Here is a tiny trained network, its code and every weight. The questions are about switching its units off for an input and a target symbol, where a switched-off unit gives its printed mean instead of its output.

import numpy as np


def w(rows, s, z=0):
    codes = np.array(rows[::2]) - 128.0
    scale = np.full(codes.shape[1], s)
    scale[-1] = z or s
    return codes * scale


def norm(h):
    return h / np.sqrt((h * h).mean(-1, keepdims=True) + 1e-5)


def f(y):
    return np.maximum(y, 0)


def softmax(a):
    e = np.exp(a - a.max(-1, keepdims=True))
    return e / e.sum(-1, keepdims=True)


def log_softmax(a):
    a = a - a.max(-1, keepdims=True)
    return a - np.log(np.exp(a).sum(-1, keepdims=True))


def net(x, mask):
    ids = ['αβγδεηθλμξπστφψω'.index(c) for c in x.split()]
    T = len(ids)
    res = E[ids] + P[:T]
    u = 0
    for l in range(3):
        q, k, v = (norm(res) @ M[l].T for M in (Q, K, V))
        z = softmax(np.where(np.tri(T) > 0, q @ k.T / 2**0.5, -1e9)) @ v
        res = res + np.where(mask[u], z, O[l][:, -1]) @ O[l][:, :-1]
        u += 1
        y = f(norm(res) @ A[l][:, :-1].T + A[l][:, -1])
        res = res + np.where(mask[u : u + 4], y, B[l][:, -1]) @ B[l][:, :-1]
        u += 4
    return log_softmax(norm(res)[-1] @ U[:, :-1].T + U[:, -1])


Q, K, V, O, A, B = {}, {}, {}, {}, {}, {}
E = w([
[60,147,198],'α',
[154,172,171],'β',
[95,150,200],'γ',
[144,169,250],'δ',
[45,162,120],'ε',
[123,99,81],'η',
[166,167,215],'θ',
[144,152,156],'λ',
[144,149,184],'μ',
[194,131,155],'ξ',
[136,123,72],'π',
[102,112,92],'σ',
[139,98,129],'τ',
[66,141,144],'φ',
[162,139,178],'ψ',
[144,152,154],'ω',
],0.023)
P = w([
[100,89,138],'0',
[87,182,222],'1',
[115,86,102],'2',
[139,136,56],'3',
[125,70,114],'4',
[117,232,130],'5',
[139,65,172],'6',
[104,251,67],'7',
[138,58,136],'8',
[106,211,129],'9',
[102,63,108],'10',
[95,180,92],'11',
],0.013)
Q[0] = w([
[107,86,213],'L0H1',
[255,73,143],'L0H1',
],0.0081)
K[0] = w([
[1,157,194],'L0H1',
[205,85,65],'L0H1',
],0.0068)
V[0] = w([
[85,150,22],'L0H1',
[254,104,37],'L0H1',
],0.0059)
O[0] = w([
[2,59,32,67],'L0H1',
[34,190,187,2],'L0H1',
],0.0061,0.0064)
A[0] = w([
[160,162,26,90],'L0N1',
[105,254,188,250],'L0N2',
[77,90,155,170],'L0N3',
[66,58,193,78],'L0N4',
],0.01,0.0024)
B[0] = w([
[172,119,108,151],'L0N1',
[110,248,116,254],'L0N2',
[112,183,138,155],'L0N3',
[189,82,107,166],'L0N4',
],0.015,0.0091)
Q[1] = w([
[60,190,44],'L1H1',
[68,1,101],'L1H1',
],0.0075)
K[1] = w([
[249,85,109],'L1H1',
[202,232,126],'L1H1',
],0.013)
V[1] = w([
[52,9,164],'L1H1',
[1,173,175],'L1H1',
],0.0072)
O[1] = w([
[129,50,54,3],'L1H1',
[2,151,213,78],'L1H1',
],0.0066,0.0038)
A[1] = w([
[254,87,60,172],'L1N1',
[13,112,42,254],'L1N2',
[213,125,90,27],'L1N3',
[210,161,143,106],'L1N4',
],0.0084,0.0023)
B[1] = w([
[254,204,71,199],'L1N1',
[126,165,241,171],'L1N2',
[191,141,150,158],'L1N3',
[95,151,82,255],'L1N4',
],0.0085,0.0044)
Q[2] = w([
[184,122,191],'L2H1',
[26,145,11],'L2H1',
],0.012)
K[2] = w([
[46,131,110],'L2H1',
[208,244,145],'L2H1',
],0.011)
V[2] = w([
[101,90,6],'L2H1',
[66,130,147],'L2H1',
],0.016)
O[2] = w([
[50,136,2,8],'L2H1',
[19,239,61,120],'L2H1',
],0.0085,0.013)
A[2] = w([
[177,208,133,253],'L2N1',
[159,109,139,13],'L2N2',
[94,117,150,9],'L2N3',
[149,99,254,136],'L2N4',
],0.0094,0.0035)
B[2] = w([
[2,136,101,246],'L2N1',
[126,139,247,129],'L2N2',
[3,93,182,128],'L2N3',
[138,23,22,200],'L2N4',
],0.0071,0.012)
U = w([
[143,83,142,81],'α',
[142,76,146,39],'β',
[42,129,132,163],'γ',
[131,91,147,57],'δ',
[95,117,133,13],'ε',
[137,82,132,66],'η',
[121,166,140,63],'θ',
[63,154,4,215],'λ',
[138,114,115,38],'μ',
[165,112,160,95],'ξ',
[135,135,83,158],'π',
[151,161,56,238],'σ',
[159,121,81,94],'τ',
[109,129,67,255],'φ',
[179,103,164,198],'ψ',
[104,188,75,183],'ω',
],0.015,0.0042)

Each question gives the input, a string of symbols that net reads in full, and the target symbol t.
The units are the heads (2 rows each of Q, K, V and O) and the neurons (one row each of A and B). Each row of codes is followed by its name. A weight is (code - 128) times the scale printed after its matrix; where a second scale follows, it is the last column's (O, A, B and U).
mask holds one flag per unit, layer by layer, with each layer's heads first. A switched-off unit (its flag False) gives its mean, the last column of its rows in O or B, instead of its output. The means were averaged over made-up inputs and are rounded, as every weight is.
A unit's drop is (log p(t) with every unit on - log p(t) with that unit switched off) / (log p(t) with every unit on - log p(t) with every unit switched off).
The circuit of an input: a set's keep is (log p(t) with only the set's units on - log p(t) with every unit switched off) / (log p(t) with every unit on - log p(t) with every unit switched off). Starting from the 12 units with the biggest drops (on a tie, the unit counted first), units are removed one at a time, each time the one whose removal leaves the highest keep (on an exact tie, the one counted first), for as long as the keep stays at least 0.8.
units of the circuit, in order: the units of the circuit, biggest drop first
unit that matters most: the unit with the biggest drop
k most important neurons: the k neurons with the biggest drops, biggest first
top k neurons in layer l: the k neurons of layer l with the biggest drops, biggest first
input ε λ ε ε σ, target γ: unit that matters most -> L1H1
input ε σ σ ω ξ γ γ θ λ, target γ: 2 most important neurons -> (L1N2 L0N2)
input σ γ β γ γ γ μ φ π, target λ: 2 most important neurons -> (L0N2 L0N3)
input σ γ π θ η ω γ ε θ γ γ, target λ: units of the circuit, in order -> (L2H1 L0N2)
input σ θ ω γ ω θ ω σ μ, target λ: units of the circuit, in order -> (L0H1 L2H1)
input σ γ λ ψ γ μ γ η σ π θ, target λ: units of the circuit, in order -> (L2H1 L0N2)
input σ θ γ γ α β φ β η φ ω, target λ: 2 most important neurons -> (L0N2 L0N4)
input σ ω γ γ ε γ β γ ε, target λ: 2 most important neurons -> (L1N2 L0N2)
input σ γ η, target λ: 3 most important neurons -> (L1N2 L0N2 L0N1)
input σ η ω, target λ: units of the circuit, in order -> (L2H1 L0H1)
input σ θ γ γ τ ε σ, target λ: 2 most important neurons -> (L0N2 L0N4)
input γ γ φ γ ψ γ θ γ λ θ σ, target ψ: 2 most important neurons -> (L1N4 L0N2)
input γ γ α, target ψ: 2 most important neurons -> (L0N4 L0N2)
input σ γ θ, target λ: unit that matters most -> L2H1
input ε φ γ γ γ φ λ δ γ, target γ: 2 most important neurons -> (L1N2 L0N2)
input ε η λ γ γ, target γ: top 3 neurons in layer 0 -> (L0N2 L0N3 L0N1)
input ε γ σ γ γ β φ, target γ: 3 most important neurons -> (L1N2 L0N3 L0N2)
input σ λ α, target λ: 2 most important neurons -> (L0N2 L0N4)
input ε θ δ γ ε γ α, target γ: 2 most important neurons -> (L1N2 L0N2)
input γ γ ε γ σ, target ψ: 2 most important neurons -> (L0N2 L1N2)
input γ ψ σ γ η, target ψ: top neuron in layer 1 -> (L1N2)
input σ γ π β γ, target λ: top 2 neurons in layer 0 -> (L0N2 L0N4)
